Below are the code and all the weights of a small trained network. Each question names an input and a class and asks about switching units off, where a switched-off unit gives its printed mean instead of its output.

import numpy as np


def w(rows, s, z=0):
    codes = np.array(rows[::2]) - 128.0
    scale = np.full(codes.shape[1], s)
    scale[-1] = z or s
    return codes * scale


def f(y):
    return np.maximum(y, 0)


def log_softmax(a):
    a = a - a.max(-1, keepdims=True)
    return a - np.log(np.exp(a).sum(-1, keepdims=True))


def net(x, mask):
    res = np.array(x, float).reshape(1, 8) / 4 @ E
    y = f(res @ A[0][:, :-1].T + A[0][:, -1])
    res = res + np.where(mask, y, B[0][:, -1]) @ B[0][:, :-1]
    return log_softmax(res[-1] @ U[:, :-1].T + U[:, -1])


A, B = {}, {}
E = w([
[107,140,181,237,80],'x0',
[103,220,194,73,116],'x1',
[99,123,148,184,234],'x2',
[254,107,135,124,168],'x3',
[63,31,180,96,141],'x4',
[141,108,170,123,97],'x5',
[176,132,88,129,104],'x6',
[146,73,123,165,112],'x7',
],0.0081)
A[0] = w([
[157,64,135,252,194,132],'neuron 0',
[174,161,244,67,167,254],'neuron 1',
[222,86,220,138,113,172],'neuron 2',
[39,123,41,187,91,152],'neuron 3',
[184,96,92,153,139,134],'neuron 4',
[64,169,126,179,115,141],'neuron 5',
[101,95,29,168,200,159],'neuron 6',
[42,111,109,145,63,166],'neuron 7',
[167,177,57,146,72,125],'neuron 8',
[217,40,128,251,124,143],'neuron 9',
[146,149,120,70,240,132],'neuron 10',
[196,254,155,114,77,181],'neuron 11',
[64,234,161,225,143,181],'neuron 12',
[143,87,209,64,96,180],'neuron 13',
[170,108,104,99,133,109],'neuron 14',
[107,102,68,59,133,179],'neuron 15',
[108,21,116,118,85,160],'neuron 16',
[97,155,83,60,104,122],'neuron 17',
[120,84,148,43,253,166],'neuron 18',
[102,147,207,210,150,175],'neuron 19',
],0.0095,0.0066)
B[0] = w([
[151,37,119,111,165,216],'neuron 0',
[88,139,22,137,102,254],'neuron 1',
[103,131,57,178,129,210],'neuron 2',
[143,105,211,77,140,200],'neuron 3',
[208,100,66,129,109,178],'neuron 4',
[105,123,212,150,145,190],'neuron 5',
[174,119,189,93,120,196],'neuron 6',
[73,147,212,107,111,210],'neuron 7',
[196,194,196,215,126,180],'neuron 8',
[163,58,91,142,154,234],'neuron 9',
[110,168,56,53,181,203],'neuron 10',
[125,192,81,254,107,226],'neuron 11',
[82,130,194,216,195,243],'neuron 12',
[45,122,3,147,84,206],'neuron 13',
[119,185,124,141,136,158],'neuron 14',
[139,230,117,4,74,192],'neuron 15',
[134,83,142,63,72,205],'neuron 16',
[163,169,122,96,111,169],'neuron 17',
[110,165,52,35,148,238],'neuron 18',
[53,81,126,165,185,215],'neuron 19',
],0.0071,0.0099)
U = w([
[104,149,75,120,142,250],'0',
[140,176,70,77,193,124],'1',
[243,189,106,194,126,28],'2',
[97,168,93,174,151,204],'3',
[214,32,98,137,162,203],'4',
[107,74,73,148,65,18],'5',
[87,94,186,163,205,77],'6',
[151,123,180,79,23,61],'7',
],0.011,0.002)

Each question gives the input, the list of numbers given to net, and the class t.
The units are the neurons (one row each of A and B). Each row of codes is followed by its name. A weight is (code - 128) times the scale printed after its matrix; where a second scale follows, it is the last column's (A, B and U).
mask holds one flag per neuron, in row order. A switched-off neuron (its flag False) gives its mean, the last column of its row in B, instead of its output. The means were averaged over made-up inputs and are rounded, as every weight is.
A unit's drop is (log p(t) with every unit on - log p(t) with that unit switched off) / (log p(t) with every unit on - log p(t) with every unit switched off).
The circuit of an input: a set's keep is (log p(t) with only the set's units on - log p(t) with every unit switched off) / (log p(t) with every unit on - log p(t) with every unit switched off). Starting from the 12 units with the biggest drops (on a tie, the unit counted first), units are removed one at a time, each time the one whose removal leaves the highest keep (on an exact tie, the one counted first), for as long as the keep stays at least 0.8.
units of the circuit, in order: the units of the circuit, biggest drop first
top k neurons: the k neurons with the biggest drops, biggest first
drop when u is switched off: that unit's drop, to one decimal
input [-8,-3,3,-4,5,-1,4,2], class 1: top neuron	[neuron 18]
input [-2,2,-8,4,1,5,7,3], class 2: units of the circuit, in order	[neuron 8; neuron 11]
input [4,3,2,-2,-6,5,-1,-1], class 6: units of the circuit, in order	[neuron 12; neuron 13]
input [0,2,-4,-4,-7,4,-2,-8], class 2: units of the circuit, in order	[neuron 8; neuron 11]
input [4,2,-6,6,2,0,5,-4], class 2: units of the circuit, in order	[neuron 11; neuron 8]
input [6,6,-2,2,8,7,4,-5], class 5: units of the circuit, in order	[neuron 13; neuron 1]
input [-7,-6,0,-3,-8,0,4,-7], class 2: units of the circuit, in order	[neuron 8; neuron 18]
input [4,4,-8,5,-4,2,-5,-7], class 2: top 2 neurons	[neuron 11; neuron 8]
input [-4,-7,4,6,5,2,0,-5], class 1: top 3 neurons	[neuron 18; neuron 10; neuron 15]
input [2,0,-5,-7,-6,-1,0,-5], class 2: top 3 neurons	[neuron 8; neuron 11; neuron 19]
input [6,-2,6,5,8,8,5,-2], class 4: top 2 neurons	[neuron 0; neuron 9]
input [3,-8,-8,-7,0,5,8,1], class 7: drop when neuron 17 is switched off	0.0
input [-3,-5,-5,0,3,-7,-8,-1], class 7: drop when neuron 19 is switched off	0.1
input [5,-8,-7,2,-2,1,8,4], class 4: units of the circuit, in order	[neuron 9]
input [-1,0,-8,-1,0,0,-5,-5], class 7: drop when neuron 15 is switched off	0.2
